Below are the code and all the weights of a small trained network. Each question names an input and a class and asks about switching units off, where a switched-off unit gives its printed mean instead of its output.

import numpy as np


def w(rows, s, z=0):
    codes = np.array(rows[::2]) - 128.0
    scale = np.full(codes.shape[1], s)
    scale[-1] = z or s
    return codes * scale


def norm(h):
    return h / np.sqrt((h * h).mean(-1, keepdims=True) + 1e-5)


def f(y):
    return np.maximum(y, 0)


def log_softmax(a):
    a = a - a.max(-1, keepdims=True)
    return a - np.log(np.exp(a).sum(-1, keepdims=True))


def net(x, mask):
    res = np.array(x, float).reshape(1, 4) / 4 @ E
    u = 0
    for l in range(3):
        y = f(norm(res) @ A[l][:, :-1].T + A[l][:, -1])
        res = res + np.where(mask[u : u + 6], y, B[l][:, -1]) @ B[l][:, :-1]
        u += 6
    return log_softmax(norm(res)[-1] @ U[:, :-1].T + U[:, -1])


A, B = {}, {}
E = w([
[161,50,101,241,144,93,120,142,151,118],'x0',
[157,11,178,35,182,94,96,121,55,224],'x1',
[20,174,119,168,150,63,210,181,90,172],'x2',
[134,117,174,123,50,213,250,133,106,111],'x3',
],0.011)
A[0] = w([
[179,127,113,240,97,102,137,154,136,98,81],'L0N1',
[144,54,193,178,97,162,205,125,156,166,29],'L0N2',
[116,7,187,114,146,114,135,194,99,114,113],'L0N3',
[66,98,102,128,154,94,197,124,122,136,101],'L0N4',
[149,131,76,94,128,160,109,119,114,111,253],'L0N5',
[155,11,122,193,117,87,166,91,112,133,17],'L0N6',
],0.013,0.004)
B[0] = w([
[58,137,152,106,186,228,139,156,170,161,255],'L0N1',
[147,119,96,88,132,79,167,149,64,2,219],'L0N2',
[169,206,72,182,110,171,191,14,181,195,253],'L0N3',
[164,120,186,196,76,144,110,196,114,161,211],'L0N4',
[99,130,194,190,96,79,184,180,125,162,217],'L0N5',
[90,96,169,69,228,240,99,210,167,181,233],'L0N6',
],0.0094,0.0081)
A[1] = w([
[217,51,184,114,95,184,68,102,201,69,75],'L1N1',
[95,220,187,3,52,148,110,119,117,152,6],'L1N2',
[143,190,188,125,130,171,189,103,157,153,148],'L1N3',
[124,102,71,172,157,160,167,35,128,154,107],'L1N4',
[139,137,75,140,235,77,22,142,166,136,70],'L1N5',
[155,125,197,107,160,133,123,197,168,158,95],'L1N6',
],0.012,0.0026)
B[1] = w([
[102,178,160,224,119,94,210,196,105,187,199],'L1N1',
[53,92,121,123,193,251,166,176,127,178,210],'L1N2',
[120,99,141,103,101,55,29,107,144,72,247],'L1N3',
[112,137,118,62,149,69,113,165,182,116,173],'L1N4',
[132,79,72,134,93,198,170,149,37,55,197],'L1N5',
[72,116,196,65,92,102,57,127,113,96,206],'L1N6',
],0.012)
A[2] = w([
[169,89,95,90,88,144,254,128,58,50,42],'L2N1',
[95,140,182,51,87,137,105,120,55,84,207],'L2N2',
[120,172,176,193,122,56,136,172,40,177,2],'L2N3',
[204,66,160,57,144,109,122,62,43,225,128],'L2N4',
[80,148,50,155,118,102,33,119,47,138,178],'L2N5',
[91,163,142,169,112,158,69,75,190,17,189],'L2N6',
],0.014,0.0018)
B[2] = w([
[174,51,87,102,105,146,81,103,77,66,212],'L2N1',
[216,68,113,171,172,87,88,132,164,100,252],'L2N2',
[175,115,211,197,63,159,101,116,131,167,223],'L2N3',
[82,252,51,145,94,113,171,118,154,126,221],'L2N4',
[194,68,159,74,101,146,176,107,152,56,196],'L2N5',
[154,167,76,79,127,89,154,89,109,211,254],'L2N6',
],0.014,0.0093)
U = w([
[161,58,39,120,95,152,166,135,69,21,166],'0',
[86,242,13,115,89,62,172,112,171,192,170],'1',
[12,104,118,109,215,208,130,200,138,172,172],'2',
[118,126,224,235,46,103,116,175,120,178,168],'3',
[120,89,124,83,165,28,52,123,141,110,139],'4',
[49,145,137,179,190,55,104,85,69,81,37],'5',
[70,178,141,184,205,77,98,63,59,90,24],'6',
[72,171,175,161,204,90,114,30,92,76,2],'7',
],0.011,0.0059)

Each question gives the input, the list of numbers given to net, and the class t.
The units are the neurons (one row each of A and B). Each row of codes is followed by its name. A weight is (code - 128) times the scale printed after its matrix; where a second scale follows, it is the last column's (A, B and U).
mask holds one flag per neuron, layer by layer. A switched-off neuron (its flag False) gives its mean, the last column of its row in B, instead of its output. The means were averaged over made-up inputs and are rounded, as every weight is.
A unit's drop is (log p(t) with every unit on - log p(t) with that unit switched off) / (log p(t) with every unit on - log p(t) with every unit switched off).
The circuit of an input: a set's keep is (log p(t) with only the set's units on - log p(t) with every unit switched off) / (log p(t) with every unit on - log p(t) with every unit switched off). Starting from the 12 units with the biggest drops (on a tie, the unit counted first), units are removed one at a time, each time the one whose removal leaves the highest keep (on an exact tie, the one counted first), for as long as the keep stays at least 0.8.
units of the circuit, in order: the units of the circuit, biggest drop first
top k neurons: the k neurons with the biggest drops, biggest first
k most important neurons of layer l: the k neurons of layer l with the biggest drops, biggest first
input [8,8,7,-2], class 1: 3 most important neurons of layer 0 => [L0N3 L0N1 L0N5]
input [0,0,7,8], class 0: top 3 neurons => [L2N1 L0N2 L1N1]
input [4,3,-8,4], class 3: units of the circuit, in order => [L1N1]
input [-7,-5,-6,-1], class 2: top 3 neurons => [L1N2 L0N3 L0N4]
input [6,-2,7,-7], class 0: top 3 neurons => [L1N5 L0N5 L1N1]
input [-6,-3,5,-2], class 2: top 4 neurons => [L1N2 L0N5 L0N3 L1N1]
input [4,8,8,-6], class 1: units of the circuit, in order => [L0N3 L2N4]
input [7,4,5,7], class 0: top 2 neurons => [L0N2 L1N2]
input [-5,-5,7,3], class 3: top 2 neurons => [L0N4 L0N3]
input [7,0,7,1], class 2: top 3 neurons => [L0N6 L0N1 L1N1]
input [-4,3,3,4], class 0: 2 most important neurons of layer 1 => [L1N1 L1N6]
input [-8,-3,-3,-7], class 2: 2 most important neurons of layer 1 => [L1N2 L1N3]
input [4,-8,-2,7], class 1: top 3 neurons => [L2N6 L1N5 L0N1]
input [-7,8,8,6], class 1: top 3 neurons => [L2N4 L0N3 L1N5]
input [-3,-7,-7,-5], class 1: 3 most important neurons of layer 2 => [L2N6 L2N2 L2N1]
input [6,-8,3,2], class 1: most important neuron of layer 2 => [L2N6]
input [-3,1,-3,2], class 4: 2 most important neurons of layer 1 => [L1N3 L1N6]
input [-7,-4,-7,4], class 2: top 2 neurons => [L1N2 L0N4]
input [-3,7,5,4], class 1: top 2 neurons => [L0N3 L2N4]
input [6,5,-4,1], class 2: units of the circuit, in order => [L0N6]
input [2,-2,2,-1], class 4: units of the circuit, in order => [L1N1 L0N3 L1N6]
